Below are the code and all the weights of a small trained network. Each question names an input and a target symbol and asks about switching units off, where a switched-off unit gives its printed mean instead of its output.

import numpy as np


def w(rows, s, z=0):
    codes = np.array(rows[::2]) - 128.0
    scale = np.full(codes.shape[1], s)
    scale[-1] = z or s
    return codes * scale


def f(y):
    return y / 2 * (1 + np.tanh(0.7978845608 * (y + 0.044715 * y**3)))


def softmax(a):
    e = np.exp(a - a.max(-1, keepdims=True))
    return e / e.sum(-1, keepdims=True)


def log_softmax(a):
    a = a - a.max(-1, keepdims=True)
    return a - np.log(np.exp(a).sum(-1, keepdims=True))


def net(x, mask):
    ids = ['αεζηθλμφ'.index(c) for c in x.split()]
    T = len(ids)
    res = E[ids] + P[:T]
    u = 0
    for l in range(3):
        r = res
        for j in range(2):
            rows = slice(2 * j, 2 * j + 2)
            q, k, v = (r @ M[l][rows].T for M in (Q, K, V))
            z = softmax(np.where(np.tri(T) > 0, q @ k.T / 2**0.5, -1e9)) @ v
            o = O[l][rows]
            res = res + np.where(mask[u + j], z, o[:, -1]) @ o[:, :-1]
        u += 2
        y = f(res @ A[l][:, :-1].T + A[l][:, -1])
        res = res + np.where(mask[u : u + 8], y, B[l][:, -1]) @ B[l][:, :-1]
        u += 8
    return log_softmax(res[-1] @ U[:, :-1].T + U[:, -1])


Q, K, V, O, A, B = {}, {}, {}, {}, {}, {}
E = w([
[169,116,161,74,103,51],'α',
[106,135,192,2,115,202],'ε',
[157,66,73,98,137,71],'ζ',
[47,107,180,203,186,127],'η',
[45,141,119,97,16,121],'θ',
[124,113,68,64,149,76],'λ',
[65,182,106,63,82,68],'μ',
[113,66,91,108,79,124],'φ',
],0.014)
P = w([
[225,199,74,156,60,169],'0',
[187,180,71,127,73,180],'1',
[165,144,87,108,102,166],'2',
[141,111,106,97,111,152],'3',
[118,92,122,88,114,133],'4',
[95,79,134,78,119,116],'5',
[69,66,141,72,122,97],'6',
[51,56,151,64,130,78],'7',
[28,53,149,57,137,51],'8',
[16,45,159,41,142,28],'9',
[8,42,155,18,176,2],'10',
],0.0058)
Q[0] = w([
[95,72,154,115,137,119],'L0H1',
[144,108,144,121,106,149],'L0H1',
[73,27,195,110,144,96],'L0H2',
[154,22,120,23,5,92],'L0H2',
],0.011)
K[0] = w([
[105,123,168,190,170,130],'L0H1',
[132,140,142,119,147,169],'L0H1',
[75,106,200,95,173,142],'L0H2',
[11,58,132,134,152,16],'L0H2',
],0.011)
V[0] = w([
[185,118,49,4,42,97],'L0H1',
[148,160,147,225,199,168],'L0H1',
[146,107,182,132,85,157],'L0H2',
[145,146,119,111,165,166],'L0H2',
],0.011)
O[0] = w([
[177,77,201,150,133,225,250],'L0H1',
[140,254,81,120,83,68,3],'L0H1',
[101,122,54,79,112,124,140],'L0H2',
[113,169,166,121,46,133,80],'L0H2',
],0.0081,0.0066)
A[0] = w([
[165,159,54,165,140,142,2],'L0N1',
[106,72,126,184,183,121,139],'L0N2',
[82,155,109,223,172,141,176],'L0N3',
[77,214,85,181,152,3,6],'L0N4',
[53,153,117,75,149,179,130],'L0N5',
[137,132,117,47,145,60,123],'L0N6',
[164,227,72,161,75,120,171],'L0N7',
[144,168,104,203,158,134,173],'L0N8',
],0.0076)
B[0] = w([
[255,139,177,234,84,156,115],'L0N1',
[111,65,102,141,108,136,253],'L0N2',
[104,112,147,154,54,110,139],'L0N3',
[117,135,105,132,108,202,201],'L0N4',
[116,135,162,74,74,149,157],'L0N5',
[140,167,144,115,127,81,203],'L0N6',
[138,60,161,117,179,129,146],'L0N7',
[129,54,128,125,129,88,114],'L0N8',
],0.0096,0.0045)
Q[1] = w([
[125,255,66,160,173,132],'L1H1',
[92,230,77,100,152,92],'L1H1',
[60,56,232,152,175,159],'L1H2',
[90,68,186,100,111,45],'L1H2',
],0.0078)
K[1] = w([
[159,42,33,254,45,110],'L1H1',
[124,31,14,158,105,16],'L1H1',
[30,78,198,152,180,93],'L1H2',
[43,132,104,92,181,91],'L1H2',
],0.0068)
V[1] = w([
[131,96,160,203,84,89],'L1H1',
[109,170,154,51,166,210],'L1H1',
[133,122,171,142,2,174],'L1H2',
[30,103,43,183,171,148],'L1H2',
],0.0064)
O[1] = w([
[186,110,110,90,70,182,104],'L1H1',
[61,198,101,153,254,96,254],'L1H1',
[219,141,68,45,212,87,206],'L1H2',
[191,126,249,128,56,124,133],'L1H2',
],0.0058,0.0069)
A[1] = w([
[170,102,116,161,122,190,70],'L1N1',
[174,41,37,212,148,92,129],'L1N2',
[55,133,97,119,48,179,198],'L1N3',
[146,176,62,67,59,32,162],'L1N4',
[237,105,182,91,142,156,215],'L1N5',
[113,114,171,254,12,48,177],'L1N6',
[106,135,208,201,148,239,79],'L1N7',
[64,159,86,182,127,32,255],'L1N8',
],0.0077,0.0057)
B[1] = w([
[60,155,92,176,149,98,157],'L1N1',
[115,60,12,118,149,117,183],'L1N2',
[175,154,184,98,138,158,156],'L1N3',
[144,40,119,76,175,120,180],'L1N4',
[178,145,143,169,202,132,248],'L1N5',
[160,84,94,82,44,46,159],'L1N6',
[121,69,179,194,2,108,169],'L1N7',
[103,148,113,14,122,125,190],'L1N8',
],0.0086,0.011)
Q[2] = w([
[177,43,232,87,212,48],'L2H1',
[100,105,254,141,178,180],'L2H1',
[83,43,94,75,161,152],'L2H2',
[98,36,151,169,146,153],'L2H2',
],0.008)
K[2] = w([
[41,55,159,2,107,24],'L2H1',
[198,57,162,107,98,60],'L2H1',
[114,98,221,18,133,48],'L2H2',
[155,7,141,74,95,52],'L2H2',
],0.0063)
V[2] = w([
[86,112,156,132,84,213],'L2H1',
[128,183,254,115,112,113],'L2H1',
[73,97,40,145,107,42],'L2H2',
[67,118,116,105,66,179],'L2H2',
],0.0095)
O[2] = w([
[254,183,76,93,206,134,95],'L2H1',
[79,120,51,166,165,226,6],'L2H1',
[210,194,127,130,85,210,137],'L2H2',
[160,218,80,174,175,91,75],'L2H2',
],0.0083,0.011)
A[2] = w([
[110,92,107,77,96,144,131],'L2N1',
[142,110,88,217,192,193,48],'L2N2',
[148,140,193,157,79,120,2],'L2N3',
[90,106,172,137,135,128,86],'L2N4',
[104,85,121,236,107,127,110],'L2N5',
[129,128,172,247,122,186,189],'L2N6',
[177,119,131,162,190,133,138],'L2N7',
[143,119,26,195,93,117,38],'L2N8',
],0.014,0.0071)
B[2] = w([
[139,112,139,192,173,138,248],'L2N1',
[167,119,42,251,126,132,131],'L2N2',
[101,146,13,65,58,106,134],'L2N3',
[149,146,67,112,92,151,222],'L2N4',
[71,157,109,100,96,186,172],'L2N5',
[98,203,104,239,49,135,136],'L2N6',
[105,192,153,138,135,88,231],'L2N7',
[25,23,122,210,17,99,130],'L2N8',
],0.013)
U = w([
[137,143,84,93,68,102,177],'α',
[40,164,63,97,171,77,200],'ε',
[173,153,90,156,190,98,2],'ζ',
[121,31,159,138,113,252,156],'η',
[248,124,35,71,171,189,111],'θ',
[65,166,186,161,91,126,141],'λ',
[167,185,219,124,136,55,61],'μ',
[112,116,69,162,139,133,89],'φ',
],0.012,0.0032)

Each question gives the input, a string of symbols that net reads in full, and the target symbol t.
The units are the heads (2 rows each of Q, K, V and O) and the neurons (one row each of A and B). Each row of codes is followed by its name. A weight is (code - 128) times the scale printed after its matrix; where a second scale follows, it is the last column's (O, A, B and U).
mask holds one flag per unit, layer by layer, with each layer's heads first. A switched-off unit (its flag False) gives its mean, the last column of its rows in O or B, instead of its output. The means were averaged over made-up inputs and are rounded, as every weight is.
A unit's drop is (log p(t) with every unit on - log p(t) with that unit switched off) / (log p(t) with every unit on - log p(t) with every unit switched off).
The circuit of an input: a set's keep is (log p(t) with only the set's units on - log p(t) with every unit switched off) / (log p(t) with every unit on - log p(t) with every unit switched off). Starting from the 12 units with the biggest drops (on a tie, the unit counted first), units are removed one at a time, each time the one whose removal leaves the highest keep (on an exact tie, the one counted first), for as long as the keep stays at least 0.8.
circuit, biggest first: the units of the circuit, biggest drop first
most important unit: the unit with the biggest drop
k most important neurons: the k neurons with the biggest drops, biggest first
k most important neurons of layer l: the k neurons of layer l with the biggest drops, biggest first
which heads matter: for each layer, one digit per head in row order, 1 if its drop is at least 0.15 and else 0, layers parted by /
input α α α α ε φ α ζ, target η: which heads matter : 10 / 01 / 11
input η α η α η φ η, target μ: 3 most important neurons of layer 1 : [L1N6 L1N8 L1N4]
input α φ α μ, target η: most important unit : L2H2
input α α α φ η α α α α η α, target θ: 4 most important neurons : [L1N6 L0N3 L1N8 L1N5]
input α α α α η α η ζ, target θ: which heads matter : 11 / 10 / 01
input φ α α η, target α: 3 most important neurons of layer 0 : [L0N3 L0N8 L0N2]
input α φ α η η α α, target η: 3 most important neurons of layer 1 : [L1N4 L1N3 L1N2]
input α ζ φ, target α: 4 most important neurons : [L1N2 L2N3 L1N7 L1N1]
input α φ ε, target μ: which heads matter : 10 / 01 / 10
input α θ φ ζ η λ φ λ, target ζ: 4 most important neurons of layer 1 : [L1N8 L1N5 L1N6 L1N3]
input α μ ε, target φ: 3 most important neurons : [L1N7 L1N5 L2N2]
input α α α θ, target η: which heads matter : 00 / 01 / 01
input ε α φ α λ α α φ φ ζ, target μ: circuit, biggest first : [L2H1 L0H1 L2N7 L1N5]
input α φ η η ε, target θ: which heads matter : 10 / 11 / 10
input ε μ φ μ ζ α φ α α α, target η: which heads matter : 10 / 00 / 01
input μ α α ε φ λ, target μ: most important unit : L2H1
input α α ζ ζ α μ α α μ ζ α, target α: 4 most important neurons of layer 1 : [L1N2 L1N8 L1N7 L1N5]
input α ε φ η φ θ α η μ, target θ: which heads matter : 10 / 10 / 11
input α λ φ, target λ: 2 most important neurons : [L1N7 L1N1]
input ε α α ζ λ α, target λ: most important unit : L0H1
input λ α α α α ζ, target η: 2 most important neurons : [L1N1 L1N2]
input φ α α α α ζ α, target α: which heads matter : 00 / 00 / 11
input η ζ α α α η λ, target θ: 3 most important neurons : [L0N4 L1N6 L0N3]
input φ λ η ε α η α, target θ: circuit, biggest first : [L0H1 L1N4 L2H2]
input λ α φ λ ζ φ α λ, target η: which heads matter : 01 / 00 / 01
input α φ θ θ ε α η η, target θ: which heads matter : 11 / 10 / 11
input α φ θ α η η φ, target θ: which heads matter : 10 / 10 / 01
input φ α μ φ η λ μ, target λ: 3 most important neurons : [L1N6 L1N8 L2N6]
input η α η φ α ε φ ε, target μ: which heads matter : 00 / 10 / 01
